How the elements are linked:
s551 δ s332
s551 κ s27
s732 δ s199
s732 σ s27
s504 δ s917
s504 σ s204
s504 ψ s669
s504 ρ s379
s504 φ s400
s504 κ s983
s504 ω s633
s504 λ s311
s504 π s569
s357 φ s409
s357 ω s450
s402 δ s516
s402 σ s689
s402 ψ s70
s402 ρ s569
s402 φ s795
s402 κ s319
s402 ω s133
s402 λ s365
s402 π s379
s569 δ s27
s569 σ s199
s569 ψ s502
s569 ρ s402
s569 φ s450
s569 κ s332
s569 ω s409
s569 λ s26
s569 π s504
s520 ψ s332
s520 κ s502
s962 ψ s450
s962 φ s502
s440 ψ s26
s440 λ s502
s795 ρ s450
s795 φ s402
s119 σ s26
s119 λ s199
s379 ρ s504
s379 π s402
s77 ω s26
s77 λ s409
s311 λ s504
s311 π s26
s493 δ s409
s493 ω s27
s199 δ s732
s199 σ s569
s199 ψ s380
s199 ρ s689
s199 φ s63
s199 κ s696
s199 ω s642
s199 λ s119
s199 π s204
s676 φ s332
s676 κ s450
s70 ψ s402
s70 ρ s502
s133 ρ s409
s133 ω s402
s642 σ s409
s642 ω s199
s27 δ s569
s27 σ s732
s27 ψ s219
s27 ρ s516
s27 φ s656
s27 κ s551
s27 ω s493
s27 λ s274
s27 π s917
s155 κ s26
s155 λ s332
s272 φ s26
s272 λ s450
s983 κ s504
s983 π s332
s656 δ s450
s656 φ s27
s516 δ s402
s516 ρ s27
s63 σ s450
s63 φ s199
s332 δ s551
s332 σ s696
s332 ψ s520
s332 ρ s319
s332 φ s676
s332 κ s569
s332 ω s56
s332 λ s155
s332 π s983
s219 δ s502
s219 ψ s27
s696 σ s332
s696 κ s199
s319 ρ s332
s319 κ s402
s26 δ s274
s26 σ s119
s26 ψ s440
s26 ρ s365
s26 φ s272
s26 κ s155
s26 ω s77
s26 λ s569
s26 π s311
s380 σ s502
s380 ψ s199
s633 ω s504
s633 π s409
s669 ψ s504
s669 π s502
s917 δ s504
s917 π s27
s450 δ s656
s450 σ s63
s450 ψ s962
s450 ρ s795
s450 φ s569
s450 κ s676
s450 ω s357
s450 λ s272
s450 π s400
s18 ψ s409
s18 ω s502
s56 κ s409
s56 ω s332
s365 ρ s26
s365 λ s402
s274 δ s26
s274 λ s27
s204 σ s504
s204 π s199
s409 δ s493
s409 σ s642
s409 ψ s18
s409 ρ s133
s409 φ s357
s409 κ s56
s409 ω s569
s409 λ s77
s409 π s633
s502 δ s219
s502 σ s380
s502 ψ s569
s502 ρ s70
s502 φ s962
s502 κ s520
s502 ω s18
s502 λ s440
s502 π s669
s689 σ s402
s689 ρ s199
s400 φ s504
s400 π s450

The rows follow the links: the fewer symbols apart two elements are, the more alike their rows tend to be.

Each row is also shifted at random along 5 hidden directions that mean nothing.

Rows with their elements:
29 52 8 -64 12 -74 3 -9 -8 -15 -78 -51 4 15 86 153 -24 32 14 -34 9 7 72 24 -93 93 -33 53 75 84 75 66 -51 -37 46 -43 -1 -111 -41 15 -76 -52 -84 21 -44 8 -50 -21 -39 -31 43 -23 68 18 13 -81 -33 -25 23 29 33 1 56 109 -4 -107 -27
element: s400
-38 -104 22 -59 -51 14 90 13 -59 -2 148 98 -180 25 95 109 -33 36 261 12 11 -78 -47 -46 47 28 -13 70 -83 98 139 -35 -138 -95 175 -85 -164 -91 14 61 -113 114 4 -22 -59 52 -43 131 -56 52 -122 -84 4 114 61 -48 -25 -36 -95 -20 -31 -124 62 -108 263 -104 -8
element: s199
-99 -17 16 37 -45 -117 -80 -15 -21 -111 -106 -59 175 -8 -17 26 14 0 8 -149 -47 17 -62 -93 21 10 18 28 16 -124 -61 62 -134 -1 -124 28 150 61 87 45 85 -63 39 -115 -3 -78 63 6 66 56 -61 59 59 -105 -33 76 -86 22 76 -15 -23 73 42 -21 -151 -20 -62
element: s983
94 8 -68 -91 43 -9 33 -78 -23 18 7 3 -122 71 -11 -66 86 -123 44 106 -33 -26 97 -39 -78 -35 -16 -22 5 44 97 -21 -85 41 131 -76 -34 12 -58 55 -14 31 -37 61 -65 10 13 63 -32 6 65 -108 -38 -20 110 -45 -9 93 -39 -47 41 -112 37 110 93 59 -31
element: s18
19 76 -42 -86 74 -131 -4 42 -6 -200 -76 1 81 92 -48 4 141 -49 113 -133 -51 -19 -78 -10 -30 59 3 -91 110 -2 51 -13 -130 -54 -127 3 67 -27 69 -22 89 -43 126 -84 -35 -94 -19 28 -22 104 44 84 70 -116 -10 37 -20 97 95 10 149 39 165 56 -230 31 -1
element: s795
5 116 125 24 9 30 -1 -62 61 37 87 -78 185 -36 -88 46 -115 24 -175 -150 36 36 -18 32 45 -35 -32 -96 59 -99 -185 -21 17 189 -177 71 77 47 50 -13 101 -19 57 30 84 -23 129 -67 93 7 141 117 -46 -102 -199 163 -130 -35 -27 -8 -38 23 -63 -14 -164 24 5
element: s77
76 65 29 -67 98 -68 -17 -43 -31 41 -35 -82 6 40 57 102 -18 -55 -68 -202 56 -1 108 31 -77 49 -78 -149 49 20 27 -48 -166 50 9 -66 -63 -77 -54 -25 -21 -16 -20 154 -44 82 44 -13 -8 22 144 -16 40 -114 50 115 -32 21 21 43 32 -87 19 288 87 47 -6
element: s409
36 -64 -52 -70 -3 -17 38 -20 -55 -208 75 34 -62 15 -36 -29 151 -80 218 -15 19 -133 18 -49 -28 4 -64 -23 -7 30 214 -11 -294 -35 19 -59 -78 19 -47 130 62 4 153 -75 -33 -73 -43 159 20 11 -87 -100 -48 -18 145 -26 -50 92 12 -134 73 -92 149 -14 12 0 -48
element: s440
30 13 -74 -53 88 -9 35 28 -48 -121 -120 -41 5 -66 47 111 18 -61 35 -188 3 -15 -40 5 95 179 -193 -51 69 27 -4 -77 -94 10 16 9 143 10 -82 75 -2 -43 -142 -28 -59 -67 66 -22 51 9 73 75 39 -61 47 2 -42 52 47 -37 41 64 25 97 -19 -4 -15
element: s219
-76 -67 14 76 -74 8 -26 0 -1 34 56 -65 98 -51 0 40 23 34 -59 -34 38 23 -30 -88 9 -61 41 16 -22 -127 28 -24 17 -57 -40 11 -13 -22 46 -7 14 -17 14 -8 59 40 -36 -38 51 -9 -83 29 -14 -35 12 -27 -29 -47 14 40 -102 66 3 -82 144 -7 22
element: s332
11 -24 -82 28 60 -32 -33 34 5 -114 -127 30 -2 -33 7 -34 52 -78 29 -109 -61 -10 -44 23 42 78 -6 -121 53 -46 -8 -67 -45 -7 -23 60 111 55 -16 2 31 -16 54 -99 -17 -92 1 4 30 -1 -30 66 -3 -33 -41 -3 36 65 27 16 106 23 13 5 -95 49 35
element: s516
19 -96 44 -23 -3 80 125 19 -46 140 61 -55 -84 -21 186 275 -134 -14 22 -47 109 -1 -57 -28 99 45 -169 58 -69 80 28 -71 45 -93 170 -75 -82 -137 -45 70 -63 122 -163 43 -28 75 -69 0 -63 -41 -22 -42 3 107 3 -111 9 -107 -96 -18 -114 -55 33 -23 329 -111 11
element: s380
-9 41 124 8 -18 -34 37 -3 -35 50 -29 -88 103 -4 143 203 -207 90 -41 -132 57 -6 -65 -15 70 22 -106 57 4 7 -93 4 -8 4 1 34 -1 -114 5 -23 -23 13 -48 1 84 5 17 -52 -38 -19 24 16 53 -28 -127 45 -99 -55 -6 -42 -82 24 -20 -4 59 -169 47
element: s204
-31 39 154 74 -132 -2 69 59 17 87 15 -136 210 -40 28 287 -74 143 -116 -252 91 68 -81 -11 181 114 -123 -26 74 -116 -98 33 99 -31 -100 19 133 -111 60 -15 -29 -26 -96 -62 -4 96 -5 -82 41 -54 -3 150 77 21 -41 -18 -134 -72 -4 11 -47 123 20 -173 21 -148 -56
element: s676
63 75 57 -9 -8 -43 3 21 11 4 50 -67 77 54 -51 -49 -26 -32 -121 -56 89 69 79 84 -51 -40 18 -86 47 -20 -29 -30 34 52 -116 -35 -68 -16 -11 -38 34 -46 123 133 30 91 -26 -60 27 -9 157 42 11 -46 -58 55 4 -13 19 62 -23 -68 60 138 6 12 35
element: s357
-20 31 71 -13 8 22 7 -25 -50 -15 -17 -103 61 -16 56 138 -118 -22 -44 -69 61 26 -19 37 -29 54 -114 -1 17 9 -30 -17 -82 -41 -17 -59 -3 -90 -34 69 62 59 -16 14 105 -3 -39 -37 15 -60 4 -62 -22 -17 -23 -19 -36 -34 45 -84 -74 16 20 23 161 -129 85
element: s669
-36 1 52 35 -10 56 36 -47 25 75 -2 -144 113 -88 8 138 -61 143 -121 -113 80 50 -55 -53 111 -9 -68 -9 -10 -140 -98 30 59 65 -114 30 92 -8 50 -39 63 -74 -97 -41 82 0 57 -46 57 -14 -25 20 -2 -19 -62 35 -65 -49 55 22 -66 138 -6 -46 -87 16 -53
element: s155

Start here and follow the symbols in turn, left to right. Where do you end up?
Answer with the element's name.
16 23 3 -49 -32 -65 -100 -39 -9 -2 -2 -19 -70 72 -17 -86 -1 -77 -57 41 22 -38 112 50 -140 -65 101 7 -28 50 57 -38 -118 -10 45 -36 -149 7 -70 0 -33 34 120 82 -13 62 2 10 -4 -3 41 -94 -40 -42 7 36 -16 -1 24 -8 14 -156 -19 177 129 -7 53
ω ψ ψ κ -> s983
30 16 -24 7 -6 -4 6 80 34 -51 -40 -2 46 -71 -49 -138 6 -32 -17 -17 1 31 43 34 15 61 6 -35 37 3 -48 -6 78 -5 -138 89 7 30 -5 40 -19 -46 85 -28 0 -43 -23 -46 31 10 37 118 0 25 -38 16 13 -19 14 24 20 6 55 66 -91 -38 32
φ σ σ κ -> s551
-78 -47 84 -1 -84 -5 -30 5 11 -132 36 -1 72 58 -42 30 -32 -21 -4 -189 52 15 -67 43 20 -34 14 -111 61 -98 -15 -149 -138 -50 -154 33 -40 -30 92 -108 165 77 245 -85 70 -1 -103 -54 12 0 -84 72 -7 -97 -113 76 -89 24 37 -17 30 -62 95 -40 61 13 125
κ κ ρ ω -> s409
4 52 35 -4 71 1 -79 -38 -8 32 -101 -65 82 53 74 81 -110 -14 -59 -54 1 33 0 30 -72 2 -48 -10 66 10 -12 29 52 27 10 23 86 -51 -19 -47 48 -35 -67 11 62 -24 -25 -74 -38 -48 37 -29 24 -45 -123 35 -42 -5 88 28 39 98 -58 66 -126 31 87
ρ κ κ π -> s569
25 -3 28 5 15 -39 26 -13 27 -43 78 4 98 -62 40 60 -80 23 34 -106 3 -25 -78 -23 95 -7 -64 16 -25 -25 -94 -6 -72 103 -145 42 26 -9 34 -59 56 -27 2 -74 118 -88 34 -10 -4 36 23 52 -10 -105 -72 108 -61 -33 14 -5 -7 27 63 21 -149 9 -40
λ κ σ ω κ -> s409
8 24 32 -26 9 24 14 18 42 6 21 40 -43 91 -85 27 -7 8 -44 -38 -46 -13 -68 -45 19 -45 64 -72 50 -24 3 -32 9 7 24 -17 42 21 36 -24 42 25 36 -49 -87 18 55 35 6 23 -2 -19 -7 -29 -41 57 -7 17 3 -6 75 -66 -9 -166 -43 41 -6
ρ ω ρ -> s402
-32 -11 60 -9 -56 15 6 -42 -19 -31 89 -5 80 -9 -23 131 -37 62 -14 -175 58 -6 -103 58 36 -49 -42 -132 34 -91 18 -72 -118 34 -110 105 -14 -34 57 -83 99 1 135 -96 113 -58 1 -49 -3 -18 -35 35 -26 -39 -80 66 -89 15 30 -42 5 -37 34 -26 -79 78 46
λ φ ρ δ -> s656
21 60 24 -59 80 -93 -37 -20 -32 -51 -101 -22 14 17 88 124 10 2 102 -95 -35 -20 15 -21 -87 114 -57 24 13 70 46 18 -171 7 87 -32 36 -85 -11 19 16 -30 -106 8 5 -25 15 34 -29 11 12 -73 53 -19 35 5 -58 33 39 -55 70 32 21 199 17 -69 6
σ π ψ σ -> s502
-36 69 56 -36 26 -21 58 38 17 -52 -15 -65 91 -15 17 116 9 55 38 -139 44 88 -13 25 14 116 -86 -11 87 24 -12 36 20 1 -84 -22 79 -99 -16 7 -9 -56 -57 28 4 66 -45 -25 -8 24 44 98 59 -26 14 16 -39 -19 7 7 16 57 84 44 -73 -31 -16
λ λ κ κ φ -> s569
-27 59 22 50 -64 99 61 33 123 39 80 -1 29 -32 -47 37 -23 132 19 80 3 22 -17 -5 43 28 28 66 59 16 -57 60 208 45 -29 34 71 -6 -17 -3 -42 -55 -66 -66 25 5 -16 13 25 -51 10 45 0 106 -14 -83 -45 -48 12 -7 -38 44 38 -197 -165 -57 -65
φ π λ -> s504
51 4 -46 -72 59 -89 -54 -81 -62 49 -52 -68 -68 81 62 62 89 -78 35 -88 -7 -38 73 -73 -54 15 -27 -30 15 -44 128 0 -121 -24 90 -99 19 -41 -71 38 -42 -35 -85 73 -99 16 97 22 -6 36 85 -64 52 -83 113 12 -6 57 -1 63 11 -10 4 271 68 63 -99
κ π ω -> s504
12 44 116 47 -24 36 50 2 41 95 110 6 61 -4 -41 134 -195 82 -135 -95 55 29 -80 -30 111 -66 7 -10 -17 -89 -184 -18 129 32 -90 19 42 -19 34 10 17 83 -10 55 -29 53 69 -30 16 14 25 118 -33 9 -156 91 -99 -78 -61 -1 -69 -39 -63 -200 52 -61 36
σ λ λ ρ ρ ρ -> s133
2 47 -37 -1 3 -68 -77 -62 -13 -94 -2 8 80 -22 -86 -198 22 -5 25 88 -28 10 45 -6 -87 -92 80 14 -73 23 -8 81 -88 49 -115 62 -19 78 -26 -9 87 -59 98 -51 100 -87 27 16 22 0 -7 -40 -27 -39 -28 74 -13 36 55 -87 -11 3 7 78 -201 52 2
λ λ λ δ δ ω -> s633
-56 -33 -61 39 1 -45 -60 -23 -21 49 22 16 23 -14 -3 -141 24 -83 45 58 45 -38 22 -70 -77 -178 82 34 -123 -75 53 65 -5 -20 -35 -35 -107 30 47 8 -13 5 116 18 84 -2 -8 12 -45 39 -34 -47 8 -60 34 16 81 10 5 43 -52 12 26 118 29 82 -17
κ φ φ π σ -> s504
14 -16 -61 19 -18 55 -32 41 29 105 -1 93 -132 -22 -81 -212 -25 -49 -51 239 -42 2 82 91 -23 -45 114 31 18 57 -35 14 189 54 77 14 -66 107 -56 -32 -114 50 -14 136 -95 52 56 21 35 -35 50 -31 -56 96 20 -34 127 -16 -73 59 -15 -36 -156 -4 68 30 24
ω φ φ σ -> s732
49 -34 -13 -26 107 -45 -1 -18 31 -6 -7 86 -34 86 43 -92 20 -37 88 63 -58 4 -12 -60 -10 -36 59 16 -20 34 13 34 61 -31 23 39 -5 41 39 -55 56 11 -44 19 7 -81 -9 10 -74 56 1 28 32 -52 -114 -5 49 26 21 64 45 1 -11 12 -162 144 -5
σ ω ω ρ ψ -> s502
-9 -85 -114 36 32 -25 -36 5 11 -58 -48 112 -124 117 -56 -117 206 6 112 158 -147 -138 -17 -136 -55 -48 113 62 35 -35 167 70 -7 -87 157 -60 76 72 14 22 27 -14 -29 -153 -133 -68 46 107 -26 64 -194 -97 62 -15 178 -87 81 120 14 88 79 65 -89 -163 -140 121 -125
κ σ σ ρ φ -> s450
